Look-ups in named tables: a row name and a column name give one cell, copied from the table.

foge:
	relovu	guri	mer
vori	226	145	93
gal	131	87	160
tepoke	79	147	209
komotal	123	219	166
ginut	71	186	176
vanota	120	56	167
temubo	87	128	176

What is the relovu of ginut in foge?
71
What is the relovu of gal in foge?
131
What is the guri of gal in foge?
87
What is the mer of vori in foge?
93
What is the guri of komotal in foge?
219
What is the mer of vanota in foge?
167
What is the guri of temubo in foge?
128
What is the guri of vanota in foge?
56
What is the mer of temubo in foge?
176
What is the relovu of vori in foge?
226
What is the mer of komotal in foge?
166
What is the mer of tepoke in foge?
209
Row with the largest relovu: vori

Table vazatur
|  | tesazi | sitike | pez |
|---|---|---|---|
| pafek | 175 | 144 | 4 |
| rizel | 61 | 81 | 234 |
| nop | 60 | 79 | 232 |
| senurik | 46 | 22 | 128 |

sitike of pafek = 144
sitike of nop = 79
tesazi of nop = 60
pez of rizel = 234
pez of nop = 232
sitike of senurik = 22
tesazi of rizel = 61
sitike of rizel = 81
tesazi of senurik = 46
pez of senurik = 128
pez of pafek = 4
tesazi of pafek = 175

zani:
cols = nid, tipasag, bozipaz, kun
vebom: [155, 151, 207, 135]
fud: [102, 119, 110, 169]
vezer: [159, 157, 156, 147]
lida: [211, 141, 141, 156]
mezamem: [195, 147, 180, 159]
dorud: [164, 112, 17, 129]
zupo: [198, 42, 120, 152]
paseko: [207, 228, 172, 92]
vulinis: [141, 70, 90, 175]
bedog: [148, 237, 109, 117]

fud, tipasag => 119
mezamem, tipasag => 147
mezamem, bozipaz => 180
vulinis, tipasag => 70
bedog, tipasag => 237
lida, bozipaz => 141
vebom, bozipaz => 207
mezamem, kun => 159
dorud, tipasag => 112
dorud, bozipaz => 17
bedog, nid => 148

timup
|  | nepab | telib | muta | zanof | pur | zak | taz |
|---|---|---|---|---|---|---|---|
| sivod | 152 | 161 | 176 | 170 | 106 | 149 | 131 |
| galin | 52 | 149 | 63 | 51 | 52 | 153 | 60 |
| rit | 127 | 75 | 126 | 103 | 145 | 99 | 144 |
| liper | 174 | 63 | 162 | 183 | 136 | 56 | 154 |
| rof | 175 | 82 | 192 | 188 | 120 | 93 | 151 |
| lakub | 42 | 140 | 31 | 50 | 75 | 106 | 49 |
| sar | 188 | 61 | 146 | 168 | 210 | 69 | 198 |
| pabato | 103 | 82 | 45 | 98 | 171 | 54 | 122 |

galin, pur -> 52
galin, zak -> 153
rof, zak -> 93
rof, muta -> 192
sar, zanof -> 168
sar, pur -> 210
sivod, zanof -> 170
sar, taz -> 198
galin, telib -> 149
pabato, nepab -> 103
pabato, muta -> 45
rit, muta -> 126
sivod, taz -> 131
sar, nepab -> 188
rof, nepab -> 175
liper, zak -> 56
rit, taz -> 144

res =
|  | zupusov | geb | sotor | venebi |
|---|---|---|---|---|
| fav | 6.3 | 8.1 | 8.8 | 8.9 |
| zef | 4.5 | 3.0 | 3.9 | 3.9 |
| pokurat | 5.6 | 3.7 | 3.9 | 3.9 |
| mur | 6.0 | 4.2 | 5.3 | 5.4 |
| repu | 0.6 | 7.6 | 6.9 | 6.6 |
| vetote | 1.7 | 5.5 | 5.8 | 5.6 |

What is the geb of fav in res?
8.1
What is the geb of zef in res?
3.0
What is the venebi of vetote in res?
5.6
What is the venebi of mur in res?
5.4
What is the zupusov of fav in res?
6.3
What is the venebi of fav in res?
8.9
What is the zupusov of repu in res?
0.6
What is the zupusov of zef in res?
4.5
What is the sotor of zef in res?
3.9
What is the geb of repu in res?
7.6
What is the sotor of vetote in res?
5.8
What is the venebi of pokurat in res?
3.9
What is the zupusov of pokurat in res?
5.6
What is the sotor of repu in res?
6.9

